Below are the code and all the weights of a small trained network. Each question names an input and a class and asks about switching units off, where a switched-off unit gives its printed mean instead of its output.

import numpy as np


def w(rows, s, z=0):
    codes = np.array(rows[::2]) - 128.0
    scale = np.full(codes.shape[1], s)
    scale[-1] = z or s
    return codes * scale


def norm(h):
    return h / np.sqrt((h * h).mean(-1, keepdims=True) + 1e-5)


def f(y):
    return np.maximum(y, 0)


def log_softmax(a):
    a = a - a.max(-1, keepdims=True)
    return a - np.log(np.exp(a).sum(-1, keepdims=True))


def net(x, mask):
    res = np.array(x, float).reshape(1, 4) / 4 @ E
    u = 0
    for l in range(4):
        y = f(norm(res) @ A[l][:, :-1].T + A[l][:, -1])
        res = res + np.where(mask[u : u + 4], y, B[l][:, -1]) @ B[l][:, :-1]
        u += 4
    return log_softmax(norm(res)[-1] @ U[:, :-1].T + U[:, -1])


A, B = {}, {}
E = w([
[106,79,58],'x0',
[158,208,76],'x1',
[222,254,163],'x2',
[52,157,108],'x3',
],0.0041)
A[0] = w([
[59,175,255,2],'0.n0',
[160,117,140,163],'0.n1',
[38,209,156,107],'0.n2',
[112,148,41,157],'0.n3',
],0.0078,0.0022)
B[0] = w([
[144,77,186,232],'0.n0',
[167,62,112,204],'0.n1',
[64,253,181,246],'0.n2',
[74,130,53,254],'0.n3',
],0.005,0.0022)
A[1] = w([
[226,148,159,3],'1.n0',
[126,84,254,150],'1.n1',
[126,255,106,12],'1.n2',
[37,76,31,186],'1.n3',
],0.0083,0.0006)
B[1] = w([
[104,110,253,216],'1.n0',
[188,229,125,233],'1.n1',
[39,118,130,237],'1.n2',
[193,54,146,253],'1.n3',
],0.0054,0.0045)
A[2] = w([
[169,99,115,49],'2.n0',
[195,81,121,136],'2.n1',
[92,131,227,122],'2.n2',
[2,91,51,253],'2.n3',
],0.0083,0.00061)
B[2] = w([
[161,172,76,163],'2.n0',
[89,83,9,200],'2.n1',
[255,199,80,253],'2.n2',
[103,164,179,244],'2.n3',
],0.006,0.0041)
A[3] = w([
[103,147,195,10],'3.n0',
[107,28,1,247],'3.n1',
[172,139,215,121],'3.n2',
[127,178,50,254],'3.n3',
],0.0055,0.00091)
B[3] = w([
[178,122,83,156],'3.n0',
[116,1,132,253],'3.n1',
[168,68,251,212],'3.n2',
[115,66,37,191],'3.n3',
],0.0064,0.0035)
U = w([
[180,92,71,1],'0',
[94,9,122,193],'1',
[238,179,232,186],'2',
[34,233,94,151],'3',
],0.012,0.004)

Each question gives the input, the list of numbers given to net, and the class t.
The units are the neurons (one row each of A and B). Each row of codes is followed by its name. A weight is (code - 128) times the scale printed after its matrix; where a second scale follows, it is the last column's (A, B and U).
mask holds one flag per neuron, layer by layer. A switched-off neuron (its flag False) gives its mean, the last column of its row in B, instead of its output. The means were averaged over made-up inputs and are rounded, as every weight is.
A unit's drop is (log p(t) with every unit on - log p(t) with that unit switched off) / (log p(t) with every unit on - log p(t) with every unit switched off).
The circuit of an input: a set's keep is (log p(t) with only the set's units on - log p(t) with every unit switched off) / (log p(t) with every unit on - log p(t) with every unit switched off). Starting from the 12 units with the biggest drops (on a tie, the unit counted first), units are removed one at a time, each time the one whose removal leaves the highest keep (on an exact tie, the one counted first), for as long as the keep stays at least 0.8.
circuit, biggest first: the units of the circuit, biggest drop first
top k neurons: the k neurons with the biggest drops, biggest first
top k neurons in layer l: the k neurons of layer l with the biggest drops, biggest first
drop of u: that unit's drop, to one decimal
input [7,4,4,2], class 3: circuit, biggest first : [1.n2]
input [1,3,2,-1], class 3: circuit, biggest first : [1.n3; 1.n2]
input [8,3,5,-1], class 1: circuit, biggest first : [2.n2; 1.n1]
input [7,7,3,-3], class 1: top 3 neurons : [0.n2; 0.n3; 2.n2]
input [-5,8,-8,4], class 3: top 2 neurons : [2.n3; 0.n2]
input [-7,-8,-5,-7], class 2: top 2 neurons : [1.n1; 1.n3]
input [3,7,-2,-1], class 1: top 2 neurons in layer 1 : [1.n3; 1.n1]
input [6,3,8,0], class 3: top 2 neurons : [1.n2; 1.n3]
input [-7,3,-8,-1], class 0: top 2 neurons in layer 1 : [1.n1; 1.n2]
input [-4,-8,-5,-6], class 0: drop of 0.n3 : 0.2
